B =
[[-4.07  4.24  3.73 -3.21 -3.12 -4.15  1.77 -0.10  2.40 -3.69]
 [-3.56  4.68 -0.49  2.48  3.56 -4.00  2.86 -1.68 -0.84  2.68]
 [ 5.74  2.85 -1.44  2.75 -0.96 -7.77 -2.41 -5.34 -3.70 -1.25]
 [-4.51  4.51  1.50  3.98  0.27  6.01 -2.18 -1.07  4.95 -1.79]
 [ 1.16 -3.11  0.40  3.65 -7.17  0.05  2.94 -2.29 -2.65  2.19]]
Give the fifth entry in reading order.
A: -3.12
Give the largest entry in the first column.
A: 5.74
The third entry on the main diagonal -> -1.44
Give the smallest entry in the last row.
A: -7.17
The bottom-right entry: 2.19
Give the 3rd entry, reading row by row.
A: 3.73
Give the top entry of the column that holds the largest entry.
A: -4.15
Give the entry in the top-left corner.
A: -4.07
The last entry of the largest entry's row: -1.79
The entry directly above the largest entry: -7.77
The third entry from the end, reading row by row: -2.29
The second entry on the diagonal from the top-right corner is -0.84
The entry just right of -1.44 is 2.75
The bottom-left entry -> 1.16
The first entry on the diagonal from the top-right corner is -3.69
Give the entry just left of the smallest entry.
A: -0.96
Give the largest entry.
A: 6.01
The third smallest entry -> -5.34
Give the second entry, reading row by row.
A: 4.24
The entry just left of the largest entry is 0.27
The entry just right of 4.51: 1.50
Give the bottom entry of the column that holds the largest entry.
A: 0.05
Give the entry just left of -0.49.
A: 4.68
Give the entry just left of -1.07.
A: -2.18
The entry just left of 4.68: -3.56
Give the entry directly below 4.68.
A: 2.85
Give the entry just left of -0.84.
A: -1.68
Give the entry just left of -1.25.
A: -3.70

W =
0.21 0.64 3.49 -0.40
-1.19 3.53 -2.65 4.03
-0.24 0.26 3.02 -0.77
-0.81 2.52 5.83 -0.12
1.71 0.35 2.33 -0.78
-0.51 0.97 -1.13 0.31
-0.27 -0.43 0.43 -0.14
-0.37 1.12 -1.84 1.68
-1.00 3.54 -2.72 3.23
-1.67 6.00 -3.61 4.38
-0.75 1.79 5.67 -0.35
-0.05 2.21 -2.43 1.99
-1.23 2.88 -2.58 2.32
-0.33 0.74 2.92 -0.49
-0.21 1.31 2.13 -1.04
Indices start at 1.
What is the entry just right of the largest entry?
A: -3.61
What is the entry at row 1, column 2?
A: 0.64
What is the entry at row 1, column 1?
A: 0.21
The entry directly below -0.37: -1.00
What is the bottom-left entry?
A: -0.21
What is the entry at row 3, column 3?
A: 3.02
The entry directly above -0.14 -> 0.31
The entry just right of -2.43 is 1.99
What is the entry directly above -0.51?
A: 1.71
The entry directly above 3.02 is -2.65
The entry in row 1 and column 3 -> 3.49
What is the entry in row 3 and column 1?
A: -0.24
What is the entry in row 2 and column 1?
A: -1.19
What is the largest entry?
A: 6.00
What is the entry directly below the smallest entry?
A: 5.67
What is the entry just right of the smallest entry?
A: 4.38
What is the entry in the bottom-right corner?
A: -1.04
What is the entry just right of -1.84?
A: 1.68
What is the entry directly above -1.13?
A: 2.33
What is the entry directly above 1.12?
A: -0.43
The entry in the top-right corner -> -0.40
What is the entry directly below -2.58?
A: 2.92
What is the entry directly below 2.52?
A: 0.35
What is the entry directly above the largest entry?
A: 3.54
What is the entry just left of the largest entry?
A: -1.67
The bottom entry of the column that holds the smallest entry: 2.13
What is the entry directly below the largest entry?
A: 1.79
The entry just left of 2.13 -> 1.31
What is the entry just left of 1.79?
A: -0.75
What is the entry just right of 3.02?
A: -0.77

M =
0.04,-0.08,0.04,0.04,-0.03,-0.18,0.04,0.00,0.08,0.12,-0.06
-0.10,0.00,-0.02,0.14,0.11,0.08,0.12,-0.08,0.09,-0.05,-0.18
0.00,0.04,-0.15,-0.19,0.14,-0.08,-0.10,0.00,0.02,0.08,0.06
0.12,0.22,-0.06,-0.04,-0.05,0.22,-0.08,0.08,0.08,-0.10,-0.05
0.08,-0.04,0.05,-0.04,-0.05,-0.11,-0.01,0.07,-0.01,0.13,0.12
0.24,0.10,0.04,-0.07,-0.14,-0.09,-0.10,0.11,0.11,0.05,0.00
-0.17,-0.14,0.00,0.09,0.29,-0.15,0.14,-0.15,0.03,0.06,-0.06
0.14,0.05,0.15,0.06,-0.11,0.04,0.02,0.10,0.02,0.02,0.10
0.07,0.02,0.08,0.05,0.12,-0.08,0.04,-0.04,0.09,-0.01,-0.02
-0.10,-0.05,0.07,0.23,-0.02,0.10,0.18,-0.02,0.03,0.00,-0.11
0.05,0.04,0.03,0.17,-0.15,0.05,0.09,0.02,0.16,-0.01,-0.26
Counting starts at 1.
The largest entry -> 0.29
The entry in row 1 and column 2 is -0.08
The entry in the bottom-right corner is -0.26
The entry directly above the largest entry is -0.14
Find the top-right entry.
A: -0.06
Find the entry directly above -0.09.
A: -0.11
Find the entry in the bottom-left corner.
A: 0.05
The entry at row 1, column 3: 0.04
Find the entry directly above the smallest entry.
A: -0.11
Find the entry at row 2, column 2.
A: 0.00
Find the entry in row 3 and column 1.
A: 0.00
Find the entry in row 1 and column 1.
A: 0.04
Find the entry in row 2 and column 1.
A: -0.10
Find the entry directly above 0.15.
A: 0.00
The entry directly below 0.18 is 0.09
The centre entry is -0.09
The entry just left of -0.03 is 0.04
Find the entry just right of the largest entry.
A: -0.15
Find the entry just left of the smallest entry.
A: -0.01
